Below is a small trained network, with its code and all its weights. Each question gives an input and a class and asks what happens when units are switched off, that is, made to give their printed mean instead of their output.

import numpy as np


def w(rows, s, z=0):
    codes = np.array(rows[::2]) - 128.0
    scale = np.full(codes.shape[1], s)
    scale[-1] = z or s
    return codes * scale


def norm(h):
    return h / np.sqrt((h * h).mean(-1, keepdims=True) + 1e-5)


def f(y):
    return np.maximum(y, 0)


def log_softmax(a):
    a = a - a.max(-1, keepdims=True)
    return a - np.log(np.exp(a).sum(-1, keepdims=True))


def net(x, mask):
    res = np.array(x, float).reshape(1, 4) / 4 @ E
    u = 0
    for l in range(3):
        y = f(norm(res) @ A[l][:, :-1].T + A[l][:, -1])
        res = res + np.where(mask[u : u + 3], y, B[l][:, -1]) @ B[l][:, :-1]
        u += 3
    return log_softmax(norm(res)[-1] @ U[:, :-1].T + U[:, -1])


A, B = {}, {}
E = w([
[139,90,60],'x0',
[254,176,142],'x1',
[110,199,172],'x2',
[159,96,217],'x3',
],0.0031)
A[0] = w([
[158,163,71,3],'0.n0',
[186,216,64,106],'0.n1',
[146,147,2,121],'0.n2',
],0.0094,0.0024)
B[0] = w([
[185,179,78,163],'0.n0',
[217,254,91,232],'0.n1',
[57,100,50,252],'0.n2',
],0.007,0.004)
A[1] = w([
[254,14,151,56],'1.n0',
[53,181,253,4],'1.n1',
[180,121,228,43],'1.n2',
],0.0065,0.003)
B[1] = w([
[131,39,146,248],'1.n0',
[7,136,221,252],'1.n1',
[188,189,83,222],'1.n2',
],0.011,0.0018)
A[2] = w([
[133,185,175,77],'2.n0',
[85,254,240,104],'2.n1',
[207,149,216,6],'2.n2',
],0.0089,0.0019)
B[2] = w([
[110,134,181,172],'2.n0',
[2,216,225,253],'2.n1',
[249,18,236,174],'2.n2',
],0.0061,0.0047)
U = w([
[186,212,10,162],'0',
[144,200,169,153],'1',
[7,81,7,150],'2',
[128,11,136,137],'3',
[206,187,210,88],'4',
[235,65,187,132],'5',
[5,158,240,160],'6',
[126,125,126,1],'7',
],0.012,0.0083)

Each question gives the input, the list of numbers given to net, and the class t.
The units are the neurons (one row each of A and B). Each row of codes is followed by its name. A weight is (code - 128) times the scale printed after its matrix; where a second scale follows, it is the last column's (A, B and U).
mask holds one flag per neuron, layer by layer. A switched-off neuron (its flag False) gives its mean, the last column of its row in B, instead of its output. The means were averaged over made-up inputs and are rounded, as every weight is.
A unit's drop is (log p(t) with every unit on - log p(t) with that unit switched off) / (log p(t) with every unit on - log p(t) with every unit switched off).
The circuit of an input: a set's keep is (log p(t) with only the set's units on - log p(t) with every unit switched off) / (log p(t) with every unit on - log p(t) with every unit switched off). Starting from all 9 units, units are removed one at a time, each time the one whose removal leaves the highest keep (on an exact tie, the one counted first), for as long as the keep stays at least 0.8.
circuit, biggest first: the units of the circuit, biggest drop first
most important unit: the unit with the biggest drop
top k neurons in layer l: the k neurons of layer l with the biggest drops, biggest first
drop of u: that unit's drop, to one decimal
input [3,-4,-5,5], class 3: most important unit -> 0.n2
input [1,-1,8,-8], class 0: circuit, biggest first -> (1.n1, 2.n1)
input [-1,-4,1,-3], class 2: circuit, biggest first -> (2.n1, 0.n1)
input [-8,-6,-2,-8], class 2: circuit, biggest first -> (1.n1, 2.n1)
input [7,-3,4,4], class 3: circuit, biggest first -> (0.n1, 2.n1)
input [6,1,-2,0], class 0: top 2 neurons in layer 1 -> (1.n1, 1.n0)
input [3,1,-3,0], class 2: top 2 neurons in layer 0 -> (0.n2, 0.n1)
input [0,5,2,6], class 5: top 2 neurons in layer 2 -> (2.n2, 2.n1)
input [8,-6,-2,5], class 3: top 2 neurons in layer 0 -> (0.n1, 0.n2)
input [5,-5,0,2], class 2: top 2 neurons in layer 2 -> (2.n1, 2.n2)
input [-2,1,-2,2], class 5: top 2 neurons in layer 1 -> (1.n2, 1.n0)
input [2,3,7,-3], class 0: drop of 1.n1 -> 0.3
input [-3,3,-6,-4], class 0: drop of 0.n1 -> 0.3
input [-4,1,-6,7], class 5: most important unit -> 0.n2
input [5,1,3,4], class 3: drop of 1.n2 -> -0.2
input [6,0,6,-8], class 0: top 2 neurons in layer 0 -> (0.n1, 0.n0)
input [6,-3,6,-3], class 2: top 2 neurons in layer 0 -> (0.n2, 0.n1)
input [-4,7,-4,-1], class 5: top 2 neurons in layer 1 -> (1.n1, 1.n2)
input [2,-4,1,1], class 2: top 2 neurons in layer 2 -> (2.n1, 2.n2)
input [-1,-8,-8,5], class 3: circuit, biggest first -> (2.n1)
